Each row is followed by its class.
[ 171  111  -12  -15  114  115  -49  155   40   69  112  224   99  -13
  415   69 -134  -35 -178  110   84   -6   62  157  -73  -34   62 -254
 -104  -41 -105  -86   42  257   21   -8  -48   45  -97  -99 -280 -337] => (215)
[  -8  -87   17   47  -40   14  -16  -70  -75  -84   -7  -19   13  -33
   26  -11   29  -64   32  -38  -82  -67 -121    0  -74  -59  -39    6
  -42   18  -71  -22  -21   21   21   44   20   38  -14  126   -5   75] => (120)
[-115   87 -173  -25  388 -227  113  125  181  345 -123 -360 -140  109
 -125   89 -152   70  351  165  -53  -13 -397   33  -18  899  -97 -511
   12  -43  251 -152  -75 -178 -127  331  -95  239  163 -548 -174   31] => (148)
[ -79  -35   33   51  -46   36   -6 -103  -89  -78  -47  -17  -20  -83
   38   19  -24  -98   -9  -55 -120  -48  -22  -47  -23  -33   26  126
 -111  -19 -103  -49    5   14   28  -35  -64  -88   66  106   -1   46] => (93)
[-105  -18   36    5  -20  -19    4  -37  -99 -122  -23   -1   -4  -75
   46  -14   25  -95   85  -24  -29   22  -49  -63  -62    6   12   75
 -100    4 -142   16   40   20   41   29  -25  -53   49   85   14   36] => (215)
[  48 -111   82   77  146 -186  134   15 -192 -100  -46 -212   35  -36
  102  -23  101  131  104   58   46   37   -3  -36 -172   37   19   40
 -130  -66 -172   64  -65  -18   21  108   71  238  140  -33  304  149] => (54)
[-268  -41  142  -45 -141  -48 -245 -462   30   71 -235  215 -294 -115
  -46  -91 -226   11   64 -534   71  -68  355 -214  153  407   30  110
    9  243  210 -478  209  -43 -403    7 -315  235 -379  -45 -381  533] => (208)
[  40  168 -173   31  -64  -49 -142   23 -109  115  119  333   29   -7
   87  -98 -166 -128  128   58   61   -1   19  226   68   43  186    3
   -7  -14    2   87   18    6  154   44 -154   16    0   34 -183 -262] => (54)
[-160 -283  -83  130 -242  121   24 -131    8    8  -72   66   17 -100
 -163  -72   48 -155  214   17 -102  255  141   15   68 -144  -74  198
 -249 -137   65  -63  113  -68 -130  -16 -386  -56 -196  339   37   78] => (27)
[ 124   38   86  153 -212 -104  206   36  166   38  120 -134  -46    8
   21   27 -145  195  115   54 -152  165 -117 -175   85 -153 -147 -185
   54  -78   22 -205  -66  145 -192 -134  266  130 -488  -29 -100  -77] => (120)
[ -32  -36   52   16   -2    2   11  -74 -111 -113  -23   21  -71  -40
  117  -27  -17 -103  103  -73  -81   17  -86  -27  -54  -13   13   75
 -101   -1 -140  -35  -10   31  -10   48   39   20  -12  102  -73   14] => (54)
[ -36  274   -6   79 -132 -229 -105  -29    4  -71  202  133   -4  -74
  125 -137  -29  119  -30    2  -47  -74  -27    5   13 -221   88  170
  108  -40  -72   16 -162   57   64  129  120   71   38   32  207 -122] => (208)
[-237   96  -90   31  -73 -239 -119 -119 -169 -344 -113  -13 -185   41
 -444  -88 -115 -202  122 -285  104  327  326  199 -111  229  144 -204
  -40   80   19  345  339  -69  147   58 -505  -28  431  -99  -33   73] => (11)
[-358  217 -223  160  179   -2 -300 -104 -353  -80   59  339 -149  -29
 -285 -312 -164 -591  108 -189  -22  -95   23   92 -158  512  175 -110
 -174 -119  102  220   55 -123   85   98 -287   93  302   97 -374 -356] => (154)
[  20   52   44   21  -15 -101   96   42 -107 -122 -200 -139   82   73
 -202   66  -83  111  -19   49   45 -139  110  207   97  -86   51   25
   26   36  -57   50  179 -119  136 -200   20    1   71 -152  128   91] => (148)
[ 354 -173  -44   46  127 -215   11  -44   77  187   77 -197  101   84
 -726 -308   82  -90 -102 -266  -46  180   -5  121  247  -79  -85 -217
   82   64  344  124  180 -143 -176    8  323  227   -9  139   25   72] => (11)
[-464  152  269  -72 -184   58   25 -147  -90 -405    9   42 -354   89
  588  267  187 -185 -123 -217  -92   21 -279 -176  -71  -23  104  259
 -153   95 -356 -145 -272   21  141   96  224 -210  321   69   -1 -173] => (42)
[ 348 -168   56   41 -211  152 -171  -69   82  317   87  -77  292 -357
  480  -84 -508  -13  -52 -233 -111  -69   77   52 -200 -181    7 -100
 -126   64   -7  -61 -129  134  105  -36 -424  193  244   63   79  108] => (148)
[-243  146 -121  -17 -272  -73  -42   53   39 -192   91  -25 -101   45
  -99 -147   14  -56  -50  190 -217   76  140  -91  269 -159  196  210
  -18 -168   29  -80   70   35 -141  144 -236  -27 -238   40  208   34] => (154)
[ -81  298  -30  -36  142  147   57  227  320  297    7   14 -109  102
  388 -174 -105  -31 -137 -173  177  -37  239   81   30   42   70   38
   21  225   70 -261  341  149 -348  162  -61  298 -162 -236 -192  -18] => (39)
[ -11   -8   34   37  -25   35  -29  -63 -104 -109   11   33   10  -70
  139  -25   -6 -116   68  -47  -81  -13  -57  -38  -86  -36   29   92
  -82  -18 -173  -28   13   46   19   -6   10  -44    1  159  -33   27] => (215)
[ -92  -41   46 -104  268  -54    5   55  -56 -245  -44  -83  -16   73
  317  110   48  -98  181  113   66  291  -94 -236 -109  138   74 -198
    6 -237 -167  -35  -54  121   12   68  -81 -278 -146  -18 -182 -178] => (77)
[ -46  -33  -24   51  295  258  231  206 -246  -61  118 -152   43  147
   98   53   19 -306  -41  134   60   18 -190   -2   46  211   23 -267
  -67  -74 -152  127   -5  119  153  -10  435 -111   62 -149 -500 -367] => (138)
[ 134   89   14  -28  -73  128  -26   40  -62  -77 -154  -65   29  -98
   52 -135   36   80   87 -119   60 -183   41  252 -188   73  -40  -86
  -98   90  -86  -49  279 -146   -8   35   61  245  -58  -49   52  113] => (27)
[  -1  -33   41   39   -8   28  -30  -81  -80  -95  -12    6   -6  -59
   73  -23  -29 -103   42  -58  -30   -6  -31  -48  -60   -1   19   39
  -58  -25  -83  -13   -7   28   11   21  -53    2  -11  126  -79   46] => (77)
[-274   96   81   25 -208  -23  -48   19   82  -85 -133    6  -68 -192
  460   21 -253   39  -55 -201  -18 -275   73   55    1   96   78  125
  -77  133 -234 -144  120  -25   54   44 -169  -49   50 -141   -4   46] => (11)
[  -3    0   11   10  -28    0   -9  -50  -82 -104    4  -41   -1  -15
   37  -14   -7  -87   53  -32  -50   42  -42  -75  -72  -22   20   20
  -29  -30  -83   36   -1   27   26  -19  -89  -11    4  121    8   32] => (39)
[ 131  101 -193   71  330   85  144  232 -184  185  235 -320   58   50
  -37  -88 -102 -283  306  -35 -201   55 -361   26 -428  264  -92 -320
 -169  -53  -52  184  -15   77  -94  145   32  141  339  102   15 -250] => (208)
[-274 -730   51  -71   50 -272  321 -173  117   46 -311 -479  113 -115
 -457  325  -89  439  226   26  170  324   51 -242  225   72 -194 -127
  -87 -162  186  127  -92 -136   88 -318 -398 -211  109 -106  -14  522] => (11)
[  29 -171   46  118  163  -83  183  111  -83   38  115 -311   71 -228
    2  267   47  320  -42 -119   20 -170 -164  -15 -482  236 -218  -74
  -86  268  -36  305 -141   63   53 -188  197  111  481 -183  258  343] => (154)
[ 150 -192   10 -143  -67   86   70   54  -47   -2  117  -22   27   61
 -252   60  -31   10 -131   22   93    7  -81  103    1 -166  -93 -108
  112   84  196  233   15  -26  133  -35  -49   23  285   44   86  124] => (77)
[  65   36 -278  -80 -146   25  219   79  131  365  224  -46  -53  162
 -718 -219  124  -67 -148 -106  -16  269  249   33  327 -175  -14   98
   74  103  261   27  292  -82 -199 -440  127 -161 -181  208   37   16] => (93)
[-136  -94  -90   50  155   11  216  301  -70   20  133  -79    5  -84
  171  -98  246  271  -30  103   33  112   -2   81   -8 -260 -110  -95
 -220 -162 -158   96  100  153  -94  187  193   28  -94   39  -97 -227] => (11)
[  44  -85   21   49    5   14   14  -49 -129  -74   29  -24   51  -53
  104  -26  100  -75   51  -11  -22   27  -85  -49 -109  -46  -16   55
  -90  -38 -143    0  -35   24   54   25   37  -20  -21  190  -26   46] => (77)
[ 247  -97  103   84   36  159    4  128  -18    5  -49 -193  139  -22
  265   84   35  -27   35   85  -69   -6   32 -130  -42 -131    7   -7
  -32  -94  -59  -77  -66   80    6    6   66 -223  -15   97   15  -22] => (27)
[ -32  -29   40    8   11   33    4  -46 -117 -140    7  -75   21  -43
   63    8  -16  -60   36  -59 -134   23  -61  -32  -55  -33   17   -3
  -79   -1 -136   16   -1   35   18  -23  -34  -19    6  123  -33   33] => (42)
[ -22 -137  178  -60   59 -246  304   18   -2   24 -169 -254   22 -108
 -154   64 -149  233   75 -217  188  209  166  -89  -21  151   14  -89
  -36  100    3   93  233  -35  -54  -90 -103   83  273 -187  327  280] => (120)
[ -50 -452  101 -142  159 -123 -269 -165 -131  170 -412  198   80 -533
 -130   18   15   86 -334   42   -8 -504  219   85   83  196   65   52
 -340 -200  -73   -4   68  -17  264  -98 -135 -506  460  -48  220  140] => (138)
[ -59  -36   12   48  -27   14   32  -21  -55  -62   -6  -77   10  -41
  102    3   30  -62   66  -33  -90  -71 -137  -63  -89   -2  -16   36
  -65  -31 -114  -35  -56   20   13    7   16   18   -6   98   17   37] => (120)
[-107 -271   33  -72  184  156  158  -24    1  -66   55 -130 -151  115
  114   29   20  210 -218  -19  170   25  -78  261 -113 -133 -212  -20
   36  173 -102   49  150  154 -129   18  471   76   33  -72 -246  228] => (27)
[ 279 -361   11  -20  120  156   43  226  251  216  -40 -237  361 -117
   91  142  121  353   73  378    5    4  -10 -194   69 -478 -169  -85
   55 -419  264  186 -416   90  106 -232   33 -174 -167  -82  217 -158] => (148)
[ -75  473    4  -86  -20   49 -319   58   49 -219 -129  161 -186  132
  171 -345 -300 -381 -370 -349 -406 -129  226  -28  118 -130  266  -84
   -1   10 -132 -170  152  -55 -191   19   66 -284 -138    7   42 -619] => (93)
[ -13  -11    4   19  -41  -27   59  -36  -64  -65   26  -74  -46   15
   78   14    0  -60  144  -45 -125   12 -113  -65  -64  -18  -13   47
  -57  -35  -84  -14  -71    6  -19   -4   -1   64  -10   72   31    8] => (54)
[ -5 -63  14   7 -36  41 -24 -69 -60 -60 -10 -16  33 -78  84   0 -39 -83
  62 -22  -6 -13 -56 -21 -43  -6   0  43 -48 -58 -62   3 -25  29  24 -24
 -51 -11 -31 115 -63  17] => (27)
[-51  -7  10  38 -43  20  -4 -45 -88 -91   7 -29 -36 -44  51 -35 -13 -90
  40 -83 -49 -46 -69 -31 -56   7  11  32 -64  -3 -96 -10 -29  21  18  19
 -39 -14  -2 105 -14  31] => (208)
[-196   -5  -34   26  -17   46  125   43 -152   17  -82   39 -183  103
 -330   64   28  -59   55   18   86   72   23  200   30  159   -9  -38
  -43  193   48   64  249 -181   74   -4  -54  -22  318 -183   95   12] => (138)
[ -27  -42   37   37  -20    6   38  -50  -91 -103  -20  -39   -9  -48
   54    9   50  -58   30  -40  -62   11  -78  -43  -75   -3  -15   57
  -85    6 -123   -5   29   20   20   -3  -25    1   12  117  -12   93] => (39)
[-152  241 -171  -56   -8  208  -96  -15   21  256  -47  198 -244   22
  168   55 -127  -47  -88 -157  -22 -350  -76  291  111 -168  120  220
   17  267   -2  -55  -19   15   41  -74 -131   76  136 -129 -282  -93] => (93)
[ -67   -6   30   37  -19   16    6  -31 -111 -118    7   -5  -47  -57
   15  -11   18  -77   57  -38  -80   63  -91  -38  -60  -12  -12   35
  -70    4  -72  -33   -4   -1    3    4  -38    0   13   99  -31   43] => (148)
[-28 -13   8  43 -20  -2  -1 -90 -76 -53  -4  -9 -16 -58  29 -32 -23 -87
   9 -58 -92   8 -35 -43 -30  26  19  45 -72 -30 -67 -24  -5  19   6  30
 -43 -11  24  88 -24  27] => (93)
[ -26  -54   46   57  -43   -4   27  -46  -97 -134   10  -44   -9  -58
   44   18   12  -63   43  -24 -110    3  -94  -59  -39  -69  -29   83
  -62  -32 -138    0  -47   36   19    9   44   -9   -9  133  -10   37] => (11)
[ -33   25  -85  -28  -76   -7   19  188   68   62   78 -117   48  241
  167  -26   54   55   69   86  133  -27   26   60  -43 -157  -48 -170
   82  -12   43   35   81  -61   41  -22   28   27 -120 -112  180 -269] => (54)
[ 146 -309 -132  163  154   17  279  227  -16  251  -22 -255  310  -30
 -146  225  163  271  143  348   72 -186   37   58 -131  -80 -196  -75
  -49 -112  171  230   -1  -13  114  -63 -321  119  206  -55  342  195] => (39)
[-259 -373   83   20  343   12  375  199   53  233 -181 -215 -271  238
 -186  315  594  308  -12  257  511  265  105  141  -33  189 -322 -208
 -147  132  263 -152  238  -75  -69  131   83  163  207 -562   48  196] => (93)
[-601  132  -87  -82   19  -44  -21  -77   96 -324  -18 -284   -8  110
  266  156   47 -187  268 -142  -49   30 -257 -107 -215  170    1  108
   11  -85 -255  299 -148   32  222  -71   44 -292  275 -194 -131 -185] => (215)
[   3    9   66   38    4   25    4  -52 -118  -95   17   -7   20  -50
  136   19   13  -76   40  -31 -158    8  -69  -62  -52  -38   32   81
  -75  -17 -140  -37  -53   60   25    6    9  -15    9  123  -20   27] => (42)
[ 466   56  -75  204  100  277   10   24 -180  263   57  420  296  -89
  437 -185   21  -67  -16  -93   67 -129   -1  352  -93  -87   27  116
 -121  148 -236   64  132  110   42  291   22  158  -53  429 -301  -82] => (39)
[ 199  -85  133  207  -43    4  226  182 -238   -6  196   10  123 -105
  155   58  229  149 -199  202  175   47  248  -66  179 -518   28  418
  -38  -40 -366    7  108  293  -38 -205  104 -263 -199  430  103   69] => (39)
[ 169  326 -208  -69   78  102  -61  154   46   66 -126  259   61  233
  414 -322  269 -294  -57  -39 -111   13  136  181  175 -135  272  182
 -151 -186 -350 -472  210  -75 -131 -126  199 -251 -688  387 -342 -365] => (39)
[   1  -13   27   43  -15  -39   43  -33 -105  -89    0  -66   -2  -32
  -71  -25   19 -101   65  -51 -112   68  -83  -44  -83   -5  -30   46
  -89  -25 -110   19  -10    6   22  -27   61   28   47   96    8   21] => (11)
[-126   31  -76  200   83   56 -243  137 -255  -17 -113  138   73 -210
  229   28  329 -234  140  170 -136 -257  116 -213 -116  220  209  168
 -205 -202 -119   46   20  -80  156   89 -261 -485  122  159  332 -243] => (39)
[-315   11  196  161  185   37  -10  -94  -47 -166 -432 -204 -148  -17
  163   -7  -34  -72   -3 -116 -272  -29   55 -161  -44   68  101  386
 -132   70 -303 -172  158  -52 -105   -4  244 -377  143 -151  124  133] => (27)
[  67   41  -19    2  211 -129   69    8  253  174  330 -152 -170  191
  168 -327 -149  -80  -58 -257 -200  577 -115 -261   -4  -95   44 -215
  -10 -126  153  -78 -165  247 -497  218  427  298 -176   94 -159 -232] => (215)
[ 433 -139 -122  -92  123  148 -257  205 -209  -14  -44  135  230  145
 -243 -113  561 -149 -348  270  153 -189  345  199  134 -231   30 -230
   15 -172  133  -17  148  -14  220 -106    7 -231 -234  108  -55 -127] => (148)
[  77  -29  147   55   -8   29  137   14   40  -23 -174  -69  -72   61
   96  127 -194   -3  125   99 -167   60   32  -10  165 -170   94  147
   54 -117  -76 -187   80   61  -28  -63  100 -276   50  -54    7   63] => (138)
[-149  146 -306  176  357  195  -41  387  125  227  -44 -496 -200  271
 -104  -47  255 -225   23  296 -165 -362 -141  107 -140    2 -113 -217
 -113  -25   66 -138  -37  -18  -45  -38  309 -114   -1 -278 -249 -285] => (77)
[ -34   10   50   37    4    7   49  -31  -72  -89  -10  -29  -20  -65
  118   -5  -13  -62   74  -35  -66   74  -91  -70  -49   12   14   48
  -87  -28 -106  -51  -45   31  -30   26  -15   42  -35   97  -21   25] => (148)
[  31  -30   43   21  -20   10    0  -12 -100  -91    5    4  -28  -29
  104  -23   22  -68   53  -40  -56  -14  -30   -6  -74  -43    2   47
  -79   -2  -97   -6  -12   25    2   45  -25   75   10   67   19   21] => (54)
[-183  -70   67  -47   19 -130   47 -143 -235 -293 -132   80 -157   61
  -33   -2  272    7  266  -80  254  231   27   32  -60  102   23  170
  -24   82 -154   70  111 -137   23  160 -145  121  -10   76   93  223] => (54)
[  -6  -28   84   34  -85   47  196   23  -61  -26 -166   -1   16 -174
  123   62 -173   46   81  -13 -231  -51   78  -74   64 -129   49   21
 -177 -140  -72 -117   75   12  -17 -160  -72  -32  -84  -36  143  -80] => (148)
[ -32   11   29   26  -41  -17   21  -28  -78 -112   28  -59   29  -40
   60   11  -21  -27   38  -39 -186   14  -58  -38   -8  -61   17   38
  -48  -27 -119   -7  -17   39   12  -40  -17  -26  -38   88   -3   16] => (42)
[  60  -44   31   41   46   27   22  -25 -115  -86    5  -47   27  -45
   85  -17   63  -90   20   -9  -62    4  -54  -38  -78  -62   -3   55
  -72  -37 -155    8  -16   48   25   19   54  -57    5  143   -8    9] => (77)
[ -91   75   54  191  161 -133  166  114 -197 -281 -201 -116  -85  197
  -20  162  432  -91  202  152  103  320    8   26 -114  131   95   91
 -157   26 -216  -12   71 -117  102   68   35  -89   38  -84  109    3] => (77)
[-239  -25 -262  150  101  -51  120  266 -130  128 -136  -85 -474  397
 -837  -16  637   53  168  260  163   83   -4  197  -19   88 -245  -91
   31  189  314  118  195 -354  -75  130 -172  138  102 -147  263  104] => (11)
[  18  -81   66   47  -33   46  -20  -48  -89  -93  -23  -23   -4  -83
  115   10   24  -65   26  -32  -60  -40  -41  -40 -137  -49  -25   47
 -101   12 -144  -18   -5   34   38  -21   -1  -26   65  109   49   85] => (215)
[ 206    3  -37   44 -204  243  -19  114  125   75  -18  -39  -19  -34
  531  219  -18  187  156  241 -174 -469 -142  -59  136 -336   76  138
  153 -146   -6 -128 -345   12   59   29 -252  -97 -206  220  142   41] => (42)
[ 184 -195    0  100  -88 -229  270  274   17  -94 -396 -618  358  -75
 -755  163  -48  155   98  331 -219 -207  252  113   77  102 -162 -173
 -117 -105  124  139  306 -172  132 -359 -118 -117  -13 -422  461  294] => (27)
[ 435  -19    8  -49 -170  350 -466 -112  -82  -21   54  344   64 -143
  220 -337  133 -122 -124   69  584   16  532   -1   29 -123  105 -138
  180   33   85   84  -70   53  141  104 -155  110 -453  184 -108  -93] => (27)
[ 143  328  182 -118 -103  -83 -212 -270 -205 -213 -120  436 -114   87
 -230 -122 -170 -222 -348 -331  195  -99  262  166  102  466  269  100
   86  393   97 -160  233 -169   16  184 -118  316  226   11 -195  387] => (93)
[  -3  -36    4   52  -13   29  -11   -6  -60  -42  -13  -65    7  -56
   58  -14  -17 -112   63  -12 -100  -72 -103  -45 -108  -12  -15  -19
  -99  -18  -93   11  -32   18   51  -13  -23    1   58   74    5    0] => (215)
[  13  140    4  139  285   42  331  166 -243 -224   46 -418   53  308
 -328  -86  415 -388  -75  -73 -567  206 -189  -59 -160  110 -115  -94
 -191   -2 -234 -162  219  -13  -52  -68  845  -84  122 -177 -166 -118] => (138)
[ 162 -283  100  365  -48  109   99   25 -216   59 -155   54  -79   54
  398  485  552  361   98  459  120 -309   64 -103  -40 -342  -70  431
   17    2 -181 -142 -389  -30  191 -121  145 -416  -42  216  418  212] => (154)
[ -77  -21   54   11  -11    0   10  -77  -96 -115  -12  -44   -3  -74
   57   23    4  -36   60  -74 -105    4  -50  -75  -39   17   21   48
  -68    4 -104   -1  -21   12   19  -27  -70    9   11   93    7   72] => (42)
[ 307  109   83  105  -88 -112   56  138  -13 -188  148    4  188   32
   94   73   -4   99 -143  192 -183 -154 -133   62   59 -306  -32    7
  180  -63 -160   39  -67  114  155  -47  293 -144  -45   42   88  -78] => (215)
[-215   38 -161  -64  320 -415  -74   50 -144   64  304  -99    7  -62
  378  -73  189  146  268    5   84  348 -186 -182 -166  410   32  -71
  -23 -143 -202   32 -168  184 -212  394  -65  105 -171  -14  -94  -55] => (77)
[-289  112 -121   14   19  321  211  364   70  176   -1 -135  -12  -99
  614  -30  162   53   18  233  -31  -91  -35  -67    8   30  152   75
 -313 -217 -268   -3  -70   59  129   59   86 -217   22 -113   10 -382] => (42)
[-169  136 -196   -1 -203 -123  130  229  474  562  -31 -400 -164  132
   -4    2 -239  -35  308  275  -78 -305 -443    9  267  270   13    0
   -1 -246  339  -10 -184  -23  -51  305 -252  167  161 -208   36  -34] => (39)
[  78  225   10   14   34  181  147  186  -23   43 -123   64   13   90
   59  -21 -218  -92   95  -18  128   42  137  186  -58  106   29 -148
  -97   66  -80   60  277   89  -16   58 -118  -10   26 -101 -162 -208] => (208)
[ 236  -98  212  391  172  237  -20   72 -218  -69 -432 -441  -80  122
 -345  417  405  -13  -52  351  -74 -450  328   48 -152  320 -204 -165
 -205  -20   11 -253  202  -64   17 -120   30 -189  220 -337  163  226] => (93)
[  21   -6   58   47  -33   49   12  -46 -103 -122   13   -4  -24  -59
   62  -26   -7  -89   29  -58  -67  -46  -59  -53  -48  -36   -9   74
  -32    5 -121  -27  -31   62    5   14   49  -43  -45  125  -29   61] => (208)
[-104   91   44   36   39 -163   11    5 -114 -316 -111 -170  -11   28
 -224  102 -162  100   16  -76 -334    4  -57  120 -135   61  -52 -160
  -48   32 -124  155   88  -43    0 -111   -7  -40  145 -170  127  -30] => (42)
[  54  -54   69  119 -192  -91  -71  -29  -90  -27  175  107   47  -50
  161    1  152  219  105   92  274 -133 -106   30   26 -240  -52   69
  174  -11   36  132  -91   25  121  207  -28  172  -89  114  240   15] => (208)
[ -54  -29  115 -100   56 -236 -195 -237 -420 -602 -239  192   -6   48
  111 -192  439  -20  155 -101   40  486   90   73 -264   10  142  192
 -144    9 -574   68  221 -187  173  296  210 -464  117  361  322  103] => (215)
